Below are the code and all the weights of a small trained network. Each question names an input and a class and asks about switching units off, where a switched-off unit gives its printed mean instead of its output.

import numpy as np


def w(rows, s, z=0):
    codes = np.array(rows[::2]) - 128.0
    scale = np.full(codes.shape[1], s)
    scale[-1] = z or s
    return codes * scale


def norm(h):
    return h / np.sqrt((h * h).mean(-1, keepdims=True) + 1e-5)


def f(y):
    return y / 2 * (1 + np.tanh(0.7978845608 * (y + 0.044715 * y**3)))


def log_softmax(a):
    a = a - a.max(-1, keepdims=True)
    return a - np.log(np.exp(a).sum(-1, keepdims=True))


def net(x, mask):
    res = np.array(x, float).reshape(1, 8) / 4 @ E
    u = 0
    for l in range(2):
        y = f(norm(res) @ A[l][:, :-1].T + A[l][:, -1])
        res = res + np.where(mask[u : u + 9], y, B[l][:, -1]) @ B[l][:, :-1]
        u += 9
    return log_softmax(norm(res)[-1] @ U[:, :-1].T + U[:, -1])


A, B = {}, {}
E = w([
[123,150,120],'x0',
[49,106,219],'x1',
[131,106,141],'x2',
[60,219,73],'x3',
[139,113,138],'x4',
[136,112,141],'x5',
[122,142,117],'x6',
[210,253,183],'x7',
],0.0054)
A[0] = w([
[211,206,177,17],'L0N1',
[94,187,230,88],'L0N2',
[202,157,10,158],'L0N3',
[80,184,254,253],'L0N4',
[183,135,143,93],'L0N5',
[202,175,179,87],'L0N6',
[14,229,89,252],'L0N7',
[106,162,78,137],'L0N8',
[31,101,210,127],'L0N9',
],0.0084,0.0019)
B[0] = w([
[2,176,45,192],'L0N1',
[164,180,72,189],'L0N2',
[205,80,130,199],'L0N3',
[179,127,86,246],'L0N4',
[97,182,123,141],'L0N5',
[110,166,133,180],'L0N6',
[194,99,218,253],'L0N7',
[91,77,182,148],'L0N8',
[222,90,69,207],'L0N9',
],0.0081,0.0047)
A[1] = w([
[81,165,82,36],'L1N1',
[88,74,112,27],'L1N2',
[77,104,96,48],'L1N3',
[6,90,111,20],'L1N4',
[162,145,97,252],'L1N5',
[118,148,145,114],'L1N6',
[125,105,137,252],'L1N7',
[40,112,139,60],'L1N8',
[141,156,131,58],'L1N9',
],0.018,0.0018)
B[1] = w([
[135,253,217,159],'L1N1',
[53,127,132,190],'L1N2',
[72,158,101,135],'L1N3',
[78,158,92,165],'L1N4',
[156,18,204,254],'L1N5',
[126,137,100,124],'L1N6',
[30,109,231,180],'L1N7',
[144,110,88,132],'L1N8',
[57,166,106,157],'L1N9',
],0.0058,0.0049)
U = w([
[112,136,206,157],'0',
[147,126,99,161],'1',
[89,144,191,127],'2',
[50,183,9,195],'3',
[121,133,158,4],'4',
],0.013,0.0028)

Each question gives the input, the list of numbers given to net, and the class t.
The units are the neurons (one row each of A and B). Each row of codes is followed by its name. A weight is (code - 128) times the scale printed after its matrix; where a second scale follows, it is the last column's (A, B and U).
mask holds one flag per neuron, layer by layer. A switched-off neuron (its flag False) gives its mean, the last column of its row in B, instead of its output. The means were averaged over made-up inputs and are rounded, as every weight is.
A unit's drop is (log p(t) with every unit on - log p(t) with that unit switched off) / (log p(t) with every unit on - log p(t) with every unit switched off).
The circuit of an input: a set's keep is (log p(t) with only the set's units on - log p(t) with every unit switched off) / (log p(t) with every unit on - log p(t) with every unit switched off). Starting from the 12 units with the biggest drops (on a tie, the unit counted first), units are removed one at a time, each time the one whose removal leaves the highest keep (on an exact tie, the one counted first), for as long as the keep stays at least 0.8.
units of the circuit, in order: the units of the circuit, biggest drop first
k most important neurons: the k neurons with the biggest drops, biggest first
k most important neurons of layer l: the k neurons of layer l with the biggest drops, biggest first
drop of u: that unit's drop, to one decimal
input [-5,5,-1,0,-5,8,3,7], class 3: most important neuron : [L0N1]
input [-1,5,-4,1,1,8,8,8], class 3: units of the circuit, in order : [L0N1; L0N2]
input [-5,-2,6,-5,-5,7,0,-7], class 3: units of the circuit, in order : [L0N7; L1N5]
input [-6,6,-3,-2,6,-3,-5,-2], class 1: units of the circuit, in order : [L0N9; L0N7]
input [-2,7,-6,4,1,1,2,4], class 1: units of the circuit, in order : [L0N4; L0N9]
input [-7,1,7,-1,2,-2,7,8], class 3: 2 most important neurons : [L0N1; L0N7]
input [1,7,2,-3,4,-2,-3,7], class 1: 3 most important neurons : [L0N4; L0N2; L1N7]
input [3,2,-2,6,5,4,-2,-5], class 0: 2 most important neurons : [L0N7; L0N1]
input [-1,2,-6,1,3,8,-8,7], class 3: units of the circuit, in order : [L0N1; L0N7]
input [-1,-4,3,8,-1,-4,3,-6], class 0: 3 most important neurons : [L0N7; L0N1; L0N3]
input [-3,6,-3,2,-3,-4,1,5], class 1: units of the circuit, in order : [L0N4; L0N2]
input [3,8,1,-3,-6,-3,-7,0], class 1: units of the circuit, in order : [L0N9; L0N4]
input [0,4,4,-6,0,-8,-2,-7], class 3: 4 most important neurons : [L0N7; L0N3; L1N5; L1N4]
input [2,-3,0,-1,0,2,-5,7], class 3: units of the circuit, in order : [L0N1]
input [-1,3,3,0,0,-3,8,-8], class 3: 3 most important neurons of layer 1 : [L1N4; L1N5; L1N3]
input [-6,8,-3,6,0,4,-8,-3], class 1: 2 most important neurons : [L0N9; L0N4]
input [-5,5,4,-4,1,2,8,0], class 1: units of the circuit, in order : [L0N9; L0N7]
input [-3,8,4,2,0,1,5,-1], class 1: 2 most important neurons of layer 0 : [L0N9; L0N4]
input [-6,7,4,4,-1,-8,5,6], class 1: 2 most important neurons : [L0N4; L0N2]
input [3,1,-3,7,-5,7,7,-5], class 0: units of the circuit, in order : [L0N7]
input [-3,1,-7,6,-8,2,-2,-5], class 4: 2 most important neurons : [L0N7; L0N1]
input [8,5,-5,7,-7,-6,8,-4], class 2: drop of L0N1 : 0.5
input [-6,6,-4,4,-8,5,-4,-3], class 1: drop of L0N9 : 1.1
input [0,2,5,-1,-6,3,4,8], class 3: drop of L0N1 : 0.3
input [-2,3,1,8,1,-8,-2,0], class 0: drop of L0N1 : 0.0
